Below is a small trained network, with its code and all its weights. Each question gives an input and a class and asks what happens when units are switched off, that is, made to give their printed mean instead of their output.

import numpy as np


def w(rows, s, z=0):
    codes = np.array(rows[::2]) - 128.0
    scale = np.full(codes.shape[1], s)
    scale[-1] = z or s
    return codes * scale


def f(y):
    return y / 2 * (1 + np.tanh(0.7978845608 * (y + 0.044715 * y**3)))


def log_softmax(a):
    a = a - a.max(-1, keepdims=True)
    return a - np.log(np.exp(a).sum(-1, keepdims=True))


def net(x, mask):
    res = np.array(x, float).reshape(1, 6) / 4 @ E
    y = f(res @ A[0][:, :-1].T + A[0][:, -1])
    res = res + np.where(mask, y, B[0][:, -1]) @ B[0][:, :-1]
    return log_softmax(res[-1] @ U[:, :-1].T + U[:, -1])


A, B = {}, {}
E = w([
[104,8,117],'x0',
[126,102,121],'x1',
[110,116,220],'x2',
[35,157,94],'x3',
[129,195,129],'x4',
[171,101,70],'x5',
],0.011)
A[0] = w([
[148,78,147,174],'neuron 0',
[120,2,137,122],'neuron 1',
[158,150,126,34],'neuron 2',
[111,110,205,112],'neuron 3',
[146,64,134,193],'neuron 4',
[168,186,143,167],'neuron 5',
[132,184,209,184],'neuron 6',
[95,170,86,133],'neuron 7',
[94,121,98,121],'neuron 8',
[92,109,82,83],'neuron 9',
[90,102,90,134],'neuron 10',
[99,158,91,169],'neuron 11',
[137,108,119,193],'neuron 12',
[155,153,75,51],'neuron 13',
[166,49,100,74],'neuron 14',
[146,129,3,59],'neuron 15',
[140,199,85,113],'neuron 16',
[79,130,162,254],'neuron 17',
[136,4,124,90],'neuron 18',
],0.016,0.0056)
B[0] = w([
[111,89,119,182],'neuron 0',
[83,130,48,250],'neuron 1',
[160,118,171,131],'neuron 2',
[186,141,61,181],'neuron 3',
[92,117,122,201],'neuron 4',
[106,73,138,187],'neuron 5',
[132,67,101,211],'neuron 6',
[98,112,172,180],'neuron 7',
[90,160,144,157],'neuron 8',
[106,151,144,163],'neuron 9',
[85,156,149,175],'neuron 10',
[104,127,155,177],'neuron 11',
[89,132,133,158],'neuron 12',
[255,152,143,156],'neuron 13',
[107,127,81,196],'neuron 14',
[174,218,70,211],'neuron 15',
[129,103,147,190],'neuron 16',
[73,169,74,201],'neuron 17',
[92,109,74,239],'neuron 18',
],0.012,0.013)
U = w([
[131,111,200,7],'0',
[41,54,255,109],'1',
[135,163,136,181],'2',
[194,135,245,93],'3',
[165,174,124,108],'4',
[70,69,64,144],'5',
[188,1,192,151],'6',
[62,112,208,152],'7',
],0.011,0.018)

Each question gives the input, the list of numbers given to net, and the class t.
The units are the neurons (one row each of A and B). Each row of codes is followed by its name. A weight is (code - 128) times the scale printed after its matrix; where a second scale follows, it is the last column's (A, B and U).
mask holds one flag per neuron, in row order. A switched-off neuron (its flag False) gives its mean, the last column of its row in B, instead of its output. The means were averaged over made-up inputs and are rounded, as every weight is.
A unit's drop is (log p(t) with every unit on - log p(t) with that unit switched off) / (log p(t) with every unit on - log p(t) with every unit switched off).
The circuit of an input: a set's keep is (log p(t) with only the set's units on - log p(t) with every unit switched off) / (log p(t) with every unit on - log p(t) with every unit switched off). Starting from the 12 units with the biggest drops (on a tie, the unit counted first), units are removed one at a time, each time the one whose removal leaves the highest keep (on an exact tie, the one counted first), for as long as the keep stays at least 0.8.
circuit, biggest first: the units of the circuit, biggest drop first
k most important neurons: the k neurons with the biggest drops, biggest first
drop of u: that unit's drop, to one decimal
input [-7,-4,-7,8,6,6], class 4: circuit, biggest first : neuron 15
input [0,-1,-5,3,-6,-8], class 1: circuit, biggest first : neuron 15; neuron 1; neuron 18
input [-5,-6,3,-7,-8,8], class 6: circuit, biggest first : neuron 17; neuron 1
input [-2,-5,4,8,6,-4], class 1: 3 most important neurons : neuron 1; neuron 7; neuron 15
input [-2,-2,1,3,3,-3], class 1: circuit, biggest first : neuron 1; neuron 15; neuron 18
input [-7,0,-7,4,-4,7], class 4: 2 most important neurons : neuron 15; neuron 13
input [-3,-5,8,-4,-3,-2], class 6: 2 most important neurons : neuron 1; neuron 18
input [-6,-4,2,4,1,-5], class 1: 2 most important neurons : neuron 1; neuron 15
input [-3,4,1,-1,6,8], class 2: 2 most important neurons : neuron 15; neuron 6
input [-5,-4,7,-7,0,-3], class 6: drop of neuron 6 : 0.1
input [0,3,-1,3,6,-2], class 7: drop of neuron 1 : 0.1
input [-1,1,1,-5,1,-3], class 6: drop of neuron 17 : 0.0
